Here is a tiny trained network, its code and every weight. The questions are about switching its units off for an input and a class, where a switched-off unit gives its printed mean instead of its output.

import numpy as np


def w(rows, s, z=0):
    codes = np.array(rows[::2]) - 128.0
    scale = np.full(codes.shape[1], s)
    scale[-1] = z or s
    return codes * scale


def f(y):
    return y / 2 * (1 + np.tanh(0.7978845608 * (y + 0.044715 * y**3)))


def log_softmax(a):
    a = a - a.max(-1, keepdims=True)
    return a - np.log(np.exp(a).sum(-1, keepdims=True))


def net(x, mask):
    res = np.array(x, float).reshape(1, 8) / 4 @ E
    y = f(res @ A[0][:, :-1].T + A[0][:, -1])
    res = res + np.where(mask, y, B[0][:, -1]) @ B[0][:, :-1]
    return log_softmax(res[-1] @ U[:, :-1].T + U[:, -1])


A, B = {}, {}
E = w([
[114,91,121,124,130,109,128,137],'x0',
[108,101,96,108,142,99,140,146],'x1',
[163,161,115,82,96,133,125,79],'x2',
[50,134,31,207,101,193,81,57],'x3',
[136,131,139,137,122,139,121,123],'x4',
[27,154,218,51,212,162,135,103],'x5',
[155,150,143,121,106,141,113,91],'x6',
[135,220,129,110,64,79,4,191],'x7',
],0.012)
A[0] = w([
[70,99,101,106,163,170,121,39,225],'neuron 1',
[192,99,254,95,181,89,182,110,254],'neuron 2',
[79,146,133,95,161,93,78,134,221],'neuron 3',
[228,158,125,168,151,53,76,191,124],'neuron 4',
[220,85,77,199,137,126,225,106,160],'neuron 5',
[33,121,54,211,76,158,70,85,204],'neuron 6',
[108,143,163,132,156,133,198,91,111],'neuron 7',
[64,125,41,172,151,210,95,77,182],'neuron 8',
],0.0095,0.0053)
B[0] = w([
[124,175,147,186,238,123,186,97,198],'neuron 1',
[127,65,95,73,161,163,133,213,251],'neuron 2',
[142,178,148,143,185,133,93,180,173],'neuron 3',
[100,79,144,92,48,36,188,84,195],'neuron 4',
[189,239,182,66,172,132,15,220,217],'neuron 5',
[85,214,39,156,134,118,130,89,216],'neuron 6',
[109,91,106,133,166,163,230,109,170],'neuron 7',
[116,191,101,254,100,62,134,83,206],'neuron 8',
],0.0097,0.02)
U = w([
[139,150,194,79,130,134,105,187,255],'0',
[97,190,94,140,162,151,65,100,187],'1',
[129,73,150,109,54,61,163,119,144],'2',
[51,145,9,124,44,156,115,98,6],'3',
[78,39,68,90,149,213,177,122,71],'4',
[75,120,143,180,139,114,202,50,17],'5',
],0.011,0.0059)

Each question gives the input, the list of numbers given to net, and the class t.
The units are the neurons (one row each of A and B). Each row of codes is followed by its name. A weight is (code - 128) times the scale printed after its matrix; where a second scale follows, it is the last column's (A, B and U).
mask holds one flag per neuron, in row order. A switched-off neuron (its flag False) gives its mean, the last column of its row in B, instead of its output. The means were averaged over made-up inputs and are rounded, as every weight is.
A unit's drop is (log p(t) with every unit on - log p(t) with that unit switched off) / (log p(t) with every unit on - log p(t) with every unit switched off).
The circuit of an input: a set's keep is (log p(t) with only the set's units on - log p(t) with every unit switched off) / (log p(t) with every unit on - log p(t) with every unit switched off). Starting from all 8 units, units are removed one at a time, each time the one whose removal leaves the highest keep (on an exact tie, the one counted first), for as long as the keep stays at least 0.8.
circuit, biggest first: the units of the circuit, biggest drop first
most important unit: the unit with the biggest drop
k most important neurons: the k neurons with the biggest drops, biggest first
drop of u: that unit's drop, to one decimal
input [-5,-8,5,2,0,0,-4,7], class 3: 3 most important neurons -> (neuron 5; neuron 1; neuron 4)
input [-7,-2,4,0,-6,6,-4,-4], class 4: circuit, biggest first -> (neuron 2; neuron 7)
input [4,-3,-5,0,-2,0,-3,4], class 2: circuit, biggest first -> (neuron 5; neuron 1; neuron 6)
input [2,-6,-5,-8,-7,1,6,-7], class 4: most important unit -> neuron 2
input [5,1,1,8,6,1,-7,-5], class 5: 4 most important neurons -> (neuron 1; neuron 8; neuron 2; neuron 3)
input [5,-3,-3,0,-8,2,-2,-1], class 4: 4 most important neurons -> (neuron 5; neuron 8; neuron 6; neuron 4)
input [1,-1,3,-2,-6,0,-1,6], class 2: 2 most important neurons -> (neuron 5; neuron 4)
input [-2,4,-3,6,-4,-2,-4,3], class 3: 2 most important neurons -> (neuron 5; neuron 6)
input [3,-1,-1,-5,5,1,-4,-1], class 4: circuit, biggest first -> (neuron 5; neuron 2)
input [-4,-7,0,-8,-3,-2,0,7], class 2: 2 most important neurons -> (neuron 4; neuron 5)
input [-8,2,8,0,-7,5,1,-3], class 4: circuit, biggest first -> (neuron 8; neuron 5)
input [0,-4,1,1,-5,-8,-8,-6], class 1: 2 most important neurons -> (neuron 2; neuron 5)
input [5,-7,-6,2,-4,0,-6,-5], class 1: 3 most important neurons -> (neuron 5; neuron 4; neuron 6)
input [2,-3,-8,-8,2,1,6,-4], class 4: most important unit -> neuron 2
input [0,-5,-1,8,5,-6,-8,-2], class 1: 2 most important neurons -> (neuron 5; neuron 4)
input [-5,0,-1,7,5,-2,-4,1], class 3: 4 most important neurons -> (neuron 5; neuron 6; neuron 3; neuron 8)
input [7,8,-7,4,6,0,2,4], class 3: 3 most important neurons -> (neuron 5; neuron 6; neuron 1)
input [5,2,-5,-7,-6,2,3,-2], class 4: drop of neuron 2 -> 0.1
input [-4,-6,4,8,-2,-2,5,2], class 3: drop of neuron 6 -> 0.6
input [4,-4,-2,-1,-7,-1,0,1], class 2: drop of neuron 5 -> 0.9
input [4,5,-3,-7,-8,-4,1,7], class 2: circuit, biggest first -> (neuron 4)
